Here is a tiny trained network, its code and every weight. The questions are about switching its units off for an input and a target symbol, where a switched-off unit gives its printed mean instead of its output.

import numpy as np


def w(rows, s, z=0):
    codes = np.array(rows[::2]) - 128.0
    scale = np.full(codes.shape[1], s)
    scale[-1] = z or s
    return codes * scale


def softmax(a):
    e = np.exp(a - a.max(-1, keepdims=True))
    return e / e.sum(-1, keepdims=True)


def log_softmax(a):
    a = a - a.max(-1, keepdims=True)
    return a - np.log(np.exp(a).sum(-1, keepdims=True))


def net(x, mask):
    ids = ['ΓΔΛΨΩαεπστ'.index(c) for c in x.split()]
    T = len(ids)
    res = E[ids] + P[:T]
    u = 0
    for l in range(2):
        r = res
        for j in range(3):
            rows = slice(2 * j, 2 * j + 2)
            q, k, v = (r @ M[l][rows].T for M in (Q, K, V))
            z = softmax(np.where(np.tri(T) > 0, q @ k.T / 2**0.5, -1e9)) @ v
            o = O[l][rows]
            res = res + np.where(mask[u + j], z, o[:, -1]) @ o[:, :-1]
        u += 3
    return log_softmax(res[-1] @ U[:, :-1].T + U[:, -1])


Q, K, V, O = {}, {}, {}, {}
E = w([
[77,145,97],'Γ',
[150,115,253],'Δ',
[171,61,21],'Λ',
[51,223,238],'Ψ',
[132,146,176],'Ω',
[82,122,119],'α',
[121,71,179],'ε',
[34,182,178],'π',
[234,146,111],'σ',
[89,98,186],'τ',
],0.018)
P = w([
[236,78,21],'0',
[240,30,88],'1',
[252,64,168],'2',
[170,109,126],'3',
[153,113,101],'4',
[120,135,68],'5',
[95,124,42],'6',
[156,55,134],'7',
[175,63,150],'8',
[128,69,122],'9',
],0.0045)
Q[0] = w([
[193,160,127],'0.h1',
[213,8,66],'0.h1',
[159,96,184],'0.h2',
[101,161,127],'0.h2',
[125,174,100],'0.h3',
[143,135,97],'0.h3',
],0.015)
K[0] = w([
[190,40,70],'0.h1',
[121,112,93],'0.h1',
[148,163,202],'0.h2',
[71,68,175],'0.h2',
[129,197,3],'0.h3',
[182,94,100],'0.h3',
],0.012)
V[0] = w([
[103,183,190],'0.h1',
[68,141,95],'0.h1',
[151,77,253],'0.h2',
[26,82,67],'0.h2',
[107,30,209],'0.h3',
[147,113,73],'0.h3',
],0.0083)
O[0] = w([
[202,140,253,153],'0.h1',
[218,107,109,91],'0.h1',
[136,27,78,253],'0.h2',
[187,65,177,49],'0.h2',
[115,152,48,244],'0.h3',
[102,114,106,89],'0.h3',
],0.0062,0.0054)
Q[1] = w([
[7,176,193],'1.h1',
[193,96,254],'1.h1',
[25,166,140],'1.h2',
[100,50,179],'1.h2',
[93,129,159],'1.h3',
[88,207,208],'1.h3',
],0.0092)
K[1] = w([
[48,111,203],'1.h1',
[245,72,146],'1.h1',
[78,8,254],'1.h2',
[104,199,200],'1.h2',
[119,63,192],'1.h3',
[57,132,235],'1.h3',
],0.0095)
V[1] = w([
[40,125,141],'1.h1',
[62,247,115],'1.h1',
[108,48,208],'1.h2',
[149,214,130],'1.h2',
[102,74,179],'1.h3',
[51,186,101],'1.h3',
],0.012)
O[1] = w([
[198,58,103,144],'1.h1',
[135,2,199,4],'1.h1',
[194,107,75,196],'1.h2',
[61,235,95,46],'1.h2',
[129,93,102,156],'1.h3',
[164,89,119,98],'1.h3',
],0.0083,0.0039)
U = w([
[116,135,131,50],'Γ',
[37,103,145,137],'Δ',
[194,104,88,194],'Λ',
[77,162,128,97],'Ψ',
[121,123,91,66],'Ω',
[58,224,106,130],'α',
[167,143,231,106],'ε',
[44,66,199,175],'π',
[49,110,146,127],'σ',
[53,123,2,3],'τ',
],0.0084,0.0062)

Each question gives the input, a string of symbols that net reads in full, and the target symbol t.
The units are the heads (2 rows each of Q, K, V and O). Each row of codes is followed by its name. A weight is (code - 128) times the scale printed after its matrix; where a second scale follows, it is the last column's (O and U).
mask holds one flag per head, layer by layer. A switched-off head (its flag False) gives its mean, the last column of its rows in O, instead of its output. The means were averaged over made-up inputs and are rounded, as every weight is.
A unit's drop is (log p(t) with every unit on - log p(t) with that unit switched off) / (log p(t) with every unit on - log p(t) with every unit switched off).
The circuit of an input: a set's keep is (log p(t) with only the set's units on - log p(t) with every unit switched off) / (log p(t) with every unit on - log p(t) with every unit switched off). Starting from all 6 units, units are removed one at a time, each time the one whose removal leaves the highest keep (on an exact tie, the one counted first), for as long as the keep stays at least 0.8.
units of the circuit, in order: the units of the circuit, biggest drop first
most important unit: the unit with the biggest drop
heads that matter: for each layer, one digit per head in row order, 1 if its drop is at least 0.15 and else 0, layers parted by /
drop when u is switched off: that unit's drop, to one decimal
input ε τ τ Δ τ τ τ Ω, target Λ: units of the circuit, in order : 1.h2, 0.h2
input τ σ τ τ Ω τ α, target Λ: heads that matter : 000 / 110
input τ Ω σ τ τ Γ τ Γ, target Λ: heads that matter : 000 / 110
input π σ ε ε Γ Γ τ Ψ, target ε: units of the circuit, in order : 0.h1
input Ψ Γ Δ, target α: heads that matter : 000 / 110
input τ ε Λ, target τ: heads that matter : 100 / 100
input Ψ Δ τ, target α: heads that matter : 100 / 110
input τ ε Γ τ α, target Λ: units of the circuit, in order : 1.h2, 0.h2
input Λ Ω ε τ τ τ τ τ, target Λ: heads that matter : 100 / 110
input Δ σ Λ, target τ: heads that matter : 100 / 000
input τ τ ε Ψ τ Ψ τ, target α: units of the circuit, in order : 0.h1, 1.h1, 1.h2
input τ τ σ σ Γ, target Λ: drop when 0.h2 is switched off : 0.3
input τ τ τ ε, target Λ: drop when 0.h2 is switched off : 0.2
input τ Ω π τ τ τ Δ τ, target Λ: most important unit : 1.h2
input τ τ Δ τ Δ, target Λ: drop when 0.h1 is switched off : 0.0
input π Ω τ Ω Γ σ σ, target α: drop when 1.h2 is switched off : 0.4
